Below is a small trained network, with its code and all its weights. Each question gives an input and a class and asks what happens when units are switched off, that is, made to give their printed mean instead of their output.

import numpy as np


def w(rows, s, z=0):
    codes = np.array(rows[::2]) - 128.0
    scale = np.full(codes.shape[1], s)
    scale[-1] = z or s
    return codes * scale


def f(y):
    return y / 2 * (1 + np.tanh(0.7978845608 * (y + 0.044715 * y**3)))


def log_softmax(a):
    a = a - a.max(-1, keepdims=True)
    return a - np.log(np.exp(a).sum(-1, keepdims=True))


def net(x, mask):
    res = np.array(x, float).reshape(1, 8) / 4 @ E
    y = f(res @ A[0][:, :-1].T + A[0][:, -1])
    res = res + np.where(mask, y, B[0][:, -1]) @ B[0][:, :-1]
    return log_softmax(res[-1] @ U[:, :-1].T + U[:, -1])


A, B = {}, {}
E = w([
[160,167,51,200],'x0',
[89,7,127,203],'x1',
[121,129,126,128],'x2',
[129,128,129,131],'x3',
[129,129,129,130],'x4',
[122,129,128,126],'x5',
[120,128,127,126],'x6',
[199,47,56,42],'x7',
],0.011)
A[0] = w([
[138,125,156,96,70],'neuron 1',
[139,92,172,62,105],'neuron 2',
[110,149,93,180,66],'neuron 3',
[153,205,212,86,12],'neuron 4',
[43,93,222,158,135],'neuron 5',
[119,155,75,70,41],'neuron 6',
[129,161,179,86,109],'neuron 7',
[156,89,139,99,100],'neuron 8',
[120,192,145,170,11],'neuron 9',
[202,98,83,157,24],'neuron 10',
[124,55,72,96,13],'neuron 11',
[161,103,96,188,104],'neuron 12',
[131,123,162,76,59],'neuron 13',
[67,98,188,160,126],'neuron 14',
[145,55,103,189,30],'neuron 15',
[175,57,120,83,13],'neuron 16',
[81,117,107,108,185],'neuron 17',
[100,186,142,157,85],'neuron 18',
[154,98,211,31,193],'neuron 19',
[134,93,196,139,49],'neuron 20',
[126,139,96,186,32],'neuron 21',
[122,84,86,150,209],'neuron 22',
[138,57,95,176,35],'neuron 23',
[109,124,85,189,190],'neuron 24',
[139,55,97,162,54],'neuron 25',
[91,144,67,228,146],'neuron 26',
[115,188,155,166,25],'neuron 27',
[110,82,81,157,34],'neuron 28',
[140,170,154,166,18],'neuron 29',
[60,99,191,188,50],'neuron 30',
[147,145,48,101,111],'neuron 31',
[159,120,180,70,31],'neuron 32',
[129,189,190,85,21],'neuron 33',
[86,209,133,169,2],'neuron 34',
[106,197,139,174,115],'neuron 35',
[157,52,111,79,21],'neuron 36',
[139,173,9,91,78],'neuron 37',
[73,160,120,107,154],'neuron 38',
],0.014,0.0061)
B[0] = w([
[142,124,13,110,138],'neuron 1',
[60,163,110,81,181],'neuron 2',
[67,167,187,193,160],'neuron 3',
[45,121,190,200,199],'neuron 4',
[231,49,118,189,248],'neuron 5',
[194,97,101,133,160],'neuron 6',
[65,180,134,115,178],'neuron 7',
[110,196,145,155,156],'neuron 8',
[129,146,63,70,169],'neuron 9',
[178,96,94,109,164],'neuron 10',
[154,121,159,137,172],'neuron 11',
[77,136,127,128,177],'neuron 12',
[106,201,84,81,153],'neuron 13',
[212,30,102,174,212],'neuron 14',
[84,154,87,82,189],'neuron 15',
[42,110,181,158,178],'neuron 16',
[110,180,167,97,151],'neuron 17',
[62,194,120,99,180],'neuron 18',
[17,183,130,144,235],'neuron 19',
[171,40,101,168,154],'neuron 20',
[65,113,140,211,155],'neuron 21',
[79,171,188,147,196],'neuron 22',
[79,166,103,76,183],'neuron 23',
[72,199,106,138,202],'neuron 24',
[64,141,118,68,180],'neuron 25',
[56,155,147,91,231],'neuron 26',
[78,152,88,60,172],'neuron 27',
[87,205,112,77,160],'neuron 28',
[143,91,69,108,149],'neuron 29',
[209,25,155,155,218],'neuron 30',
[189,87,51,105,185],'neuron 31',
[114,176,9,61,159],'neuron 32',
[33,153,192,176,182],'neuron 33',
[82,199,104,62,186],'neuron 34',
[55,199,142,111,203],'neuron 35',
[2,141,181,163,181],'neuron 36',
[217,53,91,136,205],'neuron 37',
[77,128,134,120,158],'neuron 38',
],0.0082,0.012)
U = w([
[113,97,175,170,4],'0',
[143,121,88,65,62],'1',
[252,35,99,133,211],'2',
],0.013,0.0029)

Each question gives the input, the list of numbers given to net, and the class t.
The units are the neurons (one row each of A and B). Each row of codes is followed by its name. A weight is (code - 128) times the scale printed after its matrix; where a second scale follows, it is the last column's (A, B and U).
mask holds one flag per neuron, in row order. A switched-off neuron (its flag False) gives its mean, the last column of its row in B, instead of its output. The means were averaged over made-up inputs and are rounded, as every weight is.
A unit's drop is (log p(t) with every unit on - log p(t) with that unit switched off) / (log p(t) with every unit on - log p(t) with every unit switched off).
most important unit: the unit with the biggest drop
top k neurons: the k neurons with the biggest drops, biggest first
drop of u: that unit's drop, to one decimal
input [7,-3,0,8,0,-4,-2,1], class 2: most important unit : neuron 37
input [5,8,4,-6,-4,8,4,2], class 1: top 2 neurons : (neuron 15; neuron 23)
input [-1,2,-8,1,-2,4,-1,4], class 0: top 2 neurons : (neuron 36; neuron 16)
input [4,-5,-4,-2,6,-6,-3,-6], class 1: top 2 neurons : (neuron 9; neuron 34)
input [4,-6,-2,8,-6,-6,4,-5], class 1: top 2 neurons : (neuron 9; neuron 34)
input [-5,-8,-7,1,-4,2,-1,0], class 0: top 3 neurons : (neuron 4; neuron 33; neuron 19)
input [-8,3,7,-1,5,0,-2,8], class 0: top 2 neurons : (neuron 36; neuron 16)
input [-2,6,-5,-3,4,6,2,8], class 0: top 3 neurons : (neuron 36; neuron 16; neuron 22)
input [-8,1,8,8,5,2,3,-2], class 2: top 2 neurons : (neuron 5; neuron 14)
input [-4,-6,3,8,-7,4,6,-2], class 0: top 2 neurons : (neuron 4; neuron 33)
input [1,-8,6,7,-4,-4,5,-7], class 1: top 3 neurons : (neuron 9; neuron 34; neuron 27)
input [1,-4,4,-3,-1,2,3,-8], class 1: drop of neuron 9 : 1.4
input [8,0,-7,-6,-1,1,-8,-4], class 1: drop of neuron 25 : 0.0
input [-2,1,3,8,8,0,2,0], class 2: drop of neuron 36 : 0.1
input [-5,2,4,1,-7,-8,5,7], class 0: most important unit : neuron 36
